Each row has two labels, one from each of two sets.
[-0.034,0.387,3.002,-1.530,0.307,-0.042,-0.038,1.464,0.138,-0.136,-0.312,-0.120,-0.504,1.545,-0.364,0.179,0.977,-0.067]	<84> & J
[0.260,0.915,0.934,-1.517,-0.145,0.414,0.116,1.159,0.639,-0.021,0.601,-0.480,1.207,0.349,0.234,0.527,0.399,0.001]	<88> & D
[-1.465,0.615,3.685,-1.243,0.443,0.259,-0.332,3.305,0.111,-0.214,-0.150,-0.326,-0.740,2.298,-1.184,-0.012,0.144,-0.306]	<83> & J
[2.512,-1.309,-1.497,0.281,1.049,0.046,0.014,4.561,0.365,0.492,0.319,0.023,0.306,1.031,0.274,0.727,-0.751,-0.353]	<88> & D
[-1.663,0.871,2.821,0.310,0.237,1.806,-0.005,-0.547,0.193,-0.797,0.614,-1.431,0.431,1.642,-0.592,0.413,0.625,-0.645]	<88> & D
[-1.316,-0.033,4.865,0.190,1.022,-0.210,-0.252,0.458,1.095,-0.744,-0.119,-1.360,-1.264,2.148,-1.440,0.769,0.676,-0.594]	<84> & D
[0.197,-1.451,1.214,-1.523,1.640,-1.918,0.536,5.216,0.802,0.306,-0.155,-0.940,0.151,2.621,-0.372,0.880,-0.046,0.362]	<80> & J
[-1.160,-0.093,0.515,-1.449,1.022,0.376,0.884,1.654,0.120,-0.132,-0.151,0.152,0.776,0.737,0.513,0.083,-0.280,-0.206]	<83> & D
[1.270,-0.426,0.893,-0.644,0.848,-0.533,0.130,2.010,1.063,0.260,0.193,-1.794,0.537,1.788,0.559,0.614,0.403,-0.529]	<88> & J
[-0.502,-0.419,1.879,0.102,0.666,-0.207,0.101,0.411,0.975,-0.280,-0.135,-1.116,0.179,1.173,0.327,-0.106,0.884,-0.565]	<80> & D
[-0.552,-0.637,2.048,0.253,0.899,-0.573,-0.181,2.624,0.546,0.178,0.031,-0.725,0.055,2.921,-0.004,1.138,0.408,-0.229]	<80> & D
[0.054,0.241,1.529,2.582,0.566,0.772,-0.405,3.776,0.472,0.305,-0.252,-0.496,0.006,1.556,-0.566,0.174,-0.048,-0.186]	<88> & J
[-3.345,1.428,6.763,1.090,-0.300,-0.836,0.251,-2.467,0.602,-0.617,0.030,-1.237,-1.348,1.144,-0.194,0.147,1.080,-0.832]	<80> & J
[0.151,-0.671,2.254,-1.264,1.262,1.357,0.266,1.575,0.235,-0.392,0.828,-1.237,0.529,1.422,0.544,-0.343,0.411,-0.491]	<88> & J
[0.420,-0.123,2.590,1.206,1.046,-0.738,-0.819,1.444,0.878,-0.206,0.598,-0.771,-0.490,2.327,-0.770,0.848,0.365,-0.378]	<80> & J

Each row has two labels, one from each of two sets.
[0.506,-0.618,-0.241,0.861,0.528,-0.231,-0.662,0.109,-1.133,0.666,-0.283,0.037,-0.197,0.816,-0.120,1.291,-0.591,-0.411]	[92] & Vobe
[0.764,-1.064,-0.717,0.643,0.710,1.103,-0.416,0.062,-0.485,1.044,0.222,-0.721,-0.154,1.698,-0.004,0.945,-1.162,-1.353]	[92] & bifem
[0.294,0.332,-0.327,0.269,0.389,-1.052,-0.096,-0.015,-0.679,-0.203,-0.534,-0.580,0.069,-0.129,-0.499,0.600,-0.175,-0.256]	[97] & Vobe
[0.804,0.025,-0.600,-0.400,0.763,-0.968,0.256,0.263,-1.076,0.069,-0.541,0.007,-0.326,0.542,-0.457,1.088,-0.076,-0.729]	[97] & Vobe
[0.852,-0.650,-0.209,1.413,-0.010,1.271,-1.302,-0.135,0.104,0.483,0.007,0.049,0.337,1.471,-0.482,-0.110,-0.545,-1.806]	[92] & bifem
[0.674,-0.989,-0.498,0.482,0.110,-0.157,0.231,0.741,-1.164,0.606,-1.086,-0.200,-0.057,1.843,0.238,0.850,-0.293,-0.140]	[92] & Sifof
[0.238,0.039,-0.562,-0.190,1.027,-0.259,0.209,0.301,-0.533,-0.174,-0.007,-0.019,-0.690,0.198,-0.498,0.983,-0.294,-1.297]	[88] & bifem
[0.828,-0.493,-0.085,0.788,0.139,1.185,-1.046,0.255,-0.048,0.441,-0.116,0.053,0.290,1.264,-0.527,0.878,-0.474,-1.687]	[92] & bifem
[0.570,0.146,-0.282,0.418,0.581,-0.446,-0.091,-0.004,-1.020,-0.057,-0.318,-0.011,-0.577,0.565,-0.048,0.868,-0.221,-0.731]	[88] & tek
[0.360,-0.174,-0.359,1.018,0.573,0.959,-0.831,-0.139,-0.218,-0.309,0.448,0.386,-0.265,0.835,-0.720,0.837,-0.445,-2.126]	[95] & bifem
[0.526,0.038,-0.400,1.142,0.440,0.802,-0.994,-0.235,-0.046,-0.119,0.964,0.399,0.176,0.274,-1.089,0.618,-0.324,-2.417]	[95] & bifem
[0.633,-0.953,-0.545,0.059,0.160,0.360,-0.164,0.509,-0.447,0.421,-0.881,-0.093,0.202,1.513,-0.066,1.114,-0.146,-0.502]	[92] & bifem
[0.973,0.260,-0.030,2.256,0.248,0.428,-1.110,-0.834,-0.482,0.502,0.433,0.114,-0.220,0.392,-0.177,-0.323,-0.334,-1.260]	[92] & Vobe
